Here is a tiny trained network, its code and every weight. The questions are about switching its units off for an input and a class, where a switched-off unit gives its printed mean instead of its output.

import numpy as np


def w(rows, s, z=0):
    codes = np.array(rows[::2]) - 128.0
    scale = np.full(codes.shape[1], s)
    scale[-1] = z or s
    return codes * scale


def norm(h):
    return h / np.sqrt((h * h).mean(-1, keepdims=True) + 1e-5)


def f(y):
    return y / 2 * (1 + np.tanh(0.7978845608 * (y + 0.044715 * y**3)))


def log_softmax(a):
    a = a - a.max(-1, keepdims=True)
    return a - np.log(np.exp(a).sum(-1, keepdims=True))


def net(x, mask):
    res = np.array(x, float).reshape(1, 4) / 4 @ E
    u = 0
    for l in range(3):
        y = f(norm(res) @ A[l][:, :-1].T + A[l][:, -1])
        res = res + np.where(mask[u : u + 12], y, B[l][:, -1]) @ B[l][:, :-1]
        u += 12
    return log_softmax(norm(res)[-1] @ U[:, :-1].T + U[:, -1])


A, B = {}, {}
E = w([
[168,70,209,139],'x0',
[182,56,57,64],'x1',
[215,180,133,122],'x2',
[104,164,142,2],'x3',
],0.0057)
A[0] = w([
[158,104,183,142,45],'0.n0',
[97,173,77,115,110],'0.n1',
[118,95,177,108,165],'0.n2',
[144,86,248,94,70],'0.n3',
[173,192,147,132,97],'0.n4',
[167,81,176,137,85],'0.n5',
[76,64,151,118,165],'0.n6',
[195,129,99,158,92],'0.n7',
[160,135,115,127,33],'0.n8',
[141,57,65,118,107],'0.n9',
[82,107,133,64,1],'0.n10',
[106,172,177,163,48],'0.n11',
],0.012,0.003)
B[0] = w([
[150,184,115,168,156],'0.n0',
[240,215,63,218,206],'0.n1',
[134,224,66,140,194],'0.n2',
[164,234,42,170,252],'0.n3',
[172,70,225,165,188],'0.n4',
[98,169,2,112,184],'0.n5',
[22,150,51,122,227],'0.n6',
[148,80,229,90,182],'0.n7',
[80,84,120,133,109],'0.n8',
[92,86,181,94,239],'0.n9',
[116,153,174,79,183],'0.n10',
[18,35,230,51,204],'0.n11',
],0.0054,0.0032)
A[1] = w([
[52,184,171,159,124],'1.n0',
[39,113,75,127,2],'1.n1',
[120,119,144,111,109],'1.n2',
[142,82,144,153,116],'1.n3',
[62,179,233,128,69],'1.n4',
[196,158,203,63,154],'1.n5',
[138,15,133,22,61],'1.n6',
[173,177,66,183,108],'1.n7',
[151,41,144,224,176],'1.n8',
[176,75,16,85,86],'1.n9',
[134,54,105,254,131],'1.n10',
[104,139,177,137,52],'1.n11',
],0.0086,0.0032)
B[1] = w([
[118,35,190,180,254],'1.n0',
[57,93,111,143,172],'1.n1',
[152,139,127,129,118],'1.n2',
[135,109,125,27,133],'1.n3',
[242,31,127,141,229],'1.n4',
[29,121,173,44,237],'1.n5',
[219,24,136,181,218],'1.n6',
[162,164,77,194,196],'1.n7',
[100,213,161,22,244],'1.n8',
[221,71,127,217,242],'1.n9',
[142,239,98,3,238],'1.n10',
[151,101,136,134,122],'1.n11',
],0.0059,0.003)
A[2] = w([
[88,180,89,86,92],'2.n0',
[107,86,98,164,110],'2.n1',
[99,115,234,202,5],'2.n2',
[111,156,136,34,166],'2.n3',
[92,147,197,186,45],'2.n4',
[136,121,74,101,22],'2.n5',
[133,102,121,123,180],'2.n6',
[161,155,133,177,57],'2.n7',
[112,175,161,214,109],'2.n8',
[142,100,89,93,73],'2.n9',
[99,136,200,178,71],'2.n10',
[254,141,208,99,228],'2.n11',
],0.01,0.0024)
B[2] = w([
[203,80,196,121,162],'2.n0',
[93,154,159,177,135],'2.n1',
[195,106,106,100,173],'2.n2',
[70,254,198,85,182],'2.n3',
[169,119,96,95,155],'2.n4',
[177,111,129,137,132],'2.n5',
[137,133,156,143,141],'2.n6',
[138,166,95,125,129],'2.n7',
[196,120,82,125,158],'2.n8',
[182,106,146,151,139],'2.n9',
[223,68,76,87,156],'2.n10',
[53,122,154,224,254],'2.n11',
],0.0066,0.007)
U = w([
[145,9,154,122,107],'0',
[79,187,147,59,131],'1',
[128,193,30,161,9],'2',
[43,116,148,133,252],'3',
],0.013,0.0028)

Each question gives the input, the list of numbers given to net, and the class t.
The units are the neurons (one row each of A and B). Each row of codes is followed by its name. A weight is (code - 128) times the scale printed after its matrix; where a second scale follows, it is the last column's (A, B and U).
mask holds one flag per neuron, layer by layer. A switched-off neuron (its flag False) gives its mean, the last column of its row in B, instead of its output. The means were averaged over made-up inputs and are rounded, as every weight is.
A unit's drop is (log p(t) with every unit on - log p(t) with that unit switched off) / (log p(t) with every unit on - log p(t) with every unit switched off).
The circuit of an input: a set's keep is (log p(t) with only the set's units on - log p(t) with every unit switched off) / (log p(t) with every unit on - log p(t) with every unit switched off). Starting from the 12 units with the biggest drops (on a tie, the unit counted first), units are removed one at a time, each time the one whose removal leaves the highest keep (on an exact tie, the one counted first), for as long as the keep stays at least 0.8.
circuit, biggest first: the units of the circuit, biggest drop first
unit that matters most: the unit with the biggest drop
k most important neurons: the k neurons with the biggest drops, biggest first
k most important neurons of layer l: the k neurons of layer l with the biggest drops, biggest first
input [7,2,-6,7], class 1: unit that matters most => 0.n10
input [5,-4,-5,-7], class 1: circuit, biggest first => [1.n10, 1.n8]
input [8,-3,8,2], class 2: circuit, biggest first => [0.n3, 0.n5]
input [8,-2,6,0], class 2: 2 most important neurons => [0.n3, 0.n5]
input [-6,3,8,-7], class 3: circuit, biggest first => [0.n7, 2.n11]
input [8,-1,-5,7], class 2: 2 most important neurons of layer 0 => [0.n3, 0.n2]
input [2,-1,-7,-8], class 1: circuit, biggest first => [1.n10, 1.n8]
input [-2,5,8,2], class 3: 2 most important neurons of layer 1 => [1.n5, 1.n4]
input [-3,-1,6,0], class 3: circuit, biggest first => [2.n11, 0.n7]
input [7,6,5,5], class 2: 3 most important neurons => [0.n3, 0.n11, 0.n5]
input [3,4,8,7], class 3: circuit, biggest first => [2.n11, 1.n10, 2.n10]
input [0,7,1,7], class 0: 2 most important neurons of layer 1 => [1.n6, 1.n9]
input [2,7,-8,-1], class 3: 2 most important neurons => [0.n6, 1.n4]
input [-4,-5,-1,-1], class 0: unit that matters most => 0.n11
input [5,-7,-2,2], class 0: 2 most important neurons => [0.n11, 1.n0]
input [-3,2,7,-4], class 3: 2 most important neurons => [0.n7, 2.n11]
input [7,6,0,-8], class 1: 2 most important neurons => [1.n10, 1.n8]
input [7,-7,-6,0], class 0: 3 most important neurons => [0.n11, 1.n0, 0.n1]
input [5,5,-6,-1], class 3: 3 most important neurons => [0.n6, 0.n9, 0.n1]
input [5,4,1,4], class 2: circuit, biggest first => [0.n3, 0.n11]
input [-8,-3,-6,6], class 2: circuit, biggest first => [0.n1]
input [8,-6,8,-2], class 2: 4 most important neurons of layer 0 => [0.n3, 0.n5, 0.n0, 0.n9]
input [2,3,-8,-5], class 3: 2 most important neurons of layer 0 => [0.n6, 0.n1]
input [-6,-5,6,-8], class 1: 3 most important neurons => [1.n10, 1.n8, 0.n3]
input [-6,-6,2,4], class 0: 2 most important neurons => [0.n3, 0.n11]
input [-6,-3,-5,-2], class 2: 2 most important neurons => [0.n1, 2.n11]
input [5,-7,2,-1], class 0: most important neuron => [0.n11]
input [6,5,8,2], class 3: 2 most important neurons of layer 1 => [1.n5, 1.n4]
